Below is a small trained network, with its code and all its weights. Each question gives an input and a target symbol and asks what happens when units are switched off, that is, made to give their printed mean instead of their output.

import numpy as np


def w(rows, s, z=0):
    codes = np.array(rows[::2]) - 128.0
    scale = np.full(codes.shape[1], s)
    scale[-1] = z or s
    return codes * scale


def norm(h):
    return h / np.sqrt((h * h).mean(-1, keepdims=True) + 1e-5)


def f(y):
    return y / 2 * (1 + np.tanh(0.7978845608 * (y + 0.044715 * y**3)))


def softmax(a):
    e = np.exp(a - a.max(-1, keepdims=True))
    return e / e.sum(-1, keepdims=True)


def log_softmax(a):
    a = a - a.max(-1, keepdims=True)
    return a - np.log(np.exp(a).sum(-1, keepdims=True))


def net(x, mask):
    ids = ['ΛΠΦβδεζημστω'.index(c) for c in x.split()]
    T = len(ids)
    res = E[ids] + P[:T]
    q, k, v = (norm(res) @ M[0].T for M in (Q, K, V))
    z = softmax(np.where(np.tri(T) > 0, q @ k.T / 2**0.5, -1e9)) @ v
    res = res + np.where(mask[0], z, O[0][:, -1]) @ O[0][:, :-1]
    y = f(norm(res) @ A[0][:, :-1].T + A[0][:, -1])
    res = res + np.where(mask[1:9], y, B[0][:, -1]) @ B[0][:, :-1]
    return log_softmax(norm(res)[-1] @ U[:, :-1].T + U[:, -1])


Q, K, V, O, A, B = {}, {}, {}, {}, {}, {}
E = w([
[85,177,88,149,18],'Λ',
[168,145,125,188,43],'Π',
[206,87,138,156,151],'Φ',
[14,143,142,114,152],'β',
[253,114,76,191,89],'δ',
[157,181,152,130,84],'ε',
[251,109,147,187,122],'ζ',
[122,116,123,214,119],'η',
[132,126,151,113,223],'μ',
[64,179,111,165,106],'σ',
[210,127,231,176,143],'τ',
[64,95,134,160,196],'ω',
],0.0062)
P = w([
[141,117,148,29,122],'0',
[133,231,23,253,177],'1',
[136,92,234,119,103],'2',
[120,223,40,243,193],'3',
[130,104,232,122,104],'4',
[120,226,33,244,193],'5',
[127,112,237,123,106],'6',
[131,219,36,241,188],'7',
],0.0061)
Q[0] = w([
[105,144,110,77,124],'head 1',
[118,68,181,10,60],'head 1',
],0.011)
K[0] = w([
[118,127,68,147,137],'head 1',
[115,165,162,254,141],'head 1',
],0.0093)
V[0] = w([
[95,2,101,137,143],'head 1',
[100,188,25,135,214],'head 1',
],0.0069)
O[0] = w([
[118,183,252,253,155,37],'head 1',
[183,248,73,83,202,4],'head 1',
],0.0067,0.0026)
A[0] = w([
[65,182,146,143,76,84],'neuron 1',
[100,101,1,140,97,1],'neuron 2',
[104,133,67,214,139,104],'neuron 3',
[145,79,191,154,161,145],'neuron 4',
[104,143,69,82,162,91],'neuron 5',
[74,101,122,153,218,116],'neuron 6',
[104,38,106,83,105,139],'neuron 7',
[191,163,16,162,165,27],'neuron 8',
],0.0088,0.0064)
B[0] = w([
[195,146,118,163,170,168],'neuron 1',
[168,116,101,137,234,190],'neuron 2',
[186,101,220,29,100,255],'neuron 3',
[105,144,38,92,155,201],'neuron 4',
[125,107,204,235,99,156],'neuron 5',
[157,143,69,101,50,175],'neuron 6',
[167,209,145,176,177,215],'neuron 7',
[3,181,69,91,131,206],'neuron 8',
],0.0072,0.0037)
U = w([
[165,117,142,33,195,70],'Λ',
[178,64,104,162,138,146],'Π',
[129,125,127,149,2,104],'Φ',
[150,205,81,108,24,2],'β',
[189,153,170,7,82,102],'δ',
[186,78,56,159,245,14],'ε',
[106,62,217,66,161,230],'ζ',
[10,77,153,207,104,185],'η',
[35,160,215,65,129,143],'μ',
[18,139,37,113,138,229],'σ',
[178,89,94,149,83,122],'τ',
[157,215,156,222,183,81],'ω',
],0.0087,0.0032)

Each question gives the input, a string of symbols that net reads in full, and the target symbol t.
The units are the heads (2 rows each of Q, K, V and O) and the neurons (one row each of A and B). Each row of codes is followed by its name. A weight is (code - 128) times the scale printed after its matrix; where a second scale follows, it is the last column's (O, A, B and U).
mask holds one flag per unit, heads first, then neurons. A switched-off unit (its flag False) gives its mean, the last column of its rows in O or B, instead of its output. The means were averaged over made-up inputs and are rounded, as every weight is.
A unit's drop is (log p(t) with every unit on - log p(t) with that unit switched off) / (log p(t) with every unit on - log p(t) with every unit switched off).
The circuit of an input: a set's keep is (log p(t) with only the set's units on - log p(t) with every unit switched off) / (log p(t) with every unit on - log p(t) with every unit switched off). Starting from all 9 units, units are removed one at a time, each time the one whose removal leaves the highest keep (on an exact tie, the one counted first), for as long as the keep stays at least 0.8.
circuit, biggest first: the units of the circuit, biggest drop first
k most important neurons: the k neurons with the biggest drops, biggest first
drop when u is switched off: that unit's drop, to one decimal
input Φ σ Φ, target ε: circuit, biggest first : neuron 3; neuron 4
input σ σ σ η β ω σ ζ, target σ: circuit, biggest first : neuron 8
input ω σ ω ε τ σ, target ω: 2 most important neurons : neuron 1; neuron 8
input ω Π ω μ σ ζ Λ, target β: 2 most important neurons : neuron 3; neuron 2
input β δ ζ σ ω μ Φ, target ε: circuit, biggest first : neuron 4; neuron 3
input δ β Φ σ Φ ω, target δ: circuit, biggest first : neuron 3; neuron 6
input σ ω δ σ ω σ η, target η: 2 most important neurons : neuron 3; neuron 4
input Φ ω ζ β, target Φ: 2 most important neurons : neuron 6; neuron 3
input Π Π ε σ Π σ, target Π: circuit, biggest first : head 1; neuron 2; neuron 3; neuron 8
input ε σ σ σ η Λ ω τ, target ε: 2 most important neurons : neuron 2; neuron 7
input η Λ σ, target ω: 4 most important neurons : neuron 7; neuron 3; neuron 1; neuron 8
input σ ε ε ω ω η, target σ: circuit, biggest first : neuron 8; head 1
input ε σ σ σ σ ω η β, target ε: 3 most important neurons : neuron 2; neuron 7; neuron 8
input σ ω ω μ, target σ: circuit, biggest first : neuron 8; neuron 7
input σ μ β β Λ, target β: 3 most important neurons : neuron 3; neuron 7; neuron 2
input δ μ ω ω ε σ Π σ, target δ: circuit, biggest first : neuron 3
input δ σ η ε σ ω Π Π, target δ: drop when neuron 3 is switched off : 1.3
input ε σ σ η σ σ ε ε, target ε: drop when head 1 is switched off : 2.4
input σ ω ε ε ε ε, target σ: drop when neuron 8 is switched off : 1.4
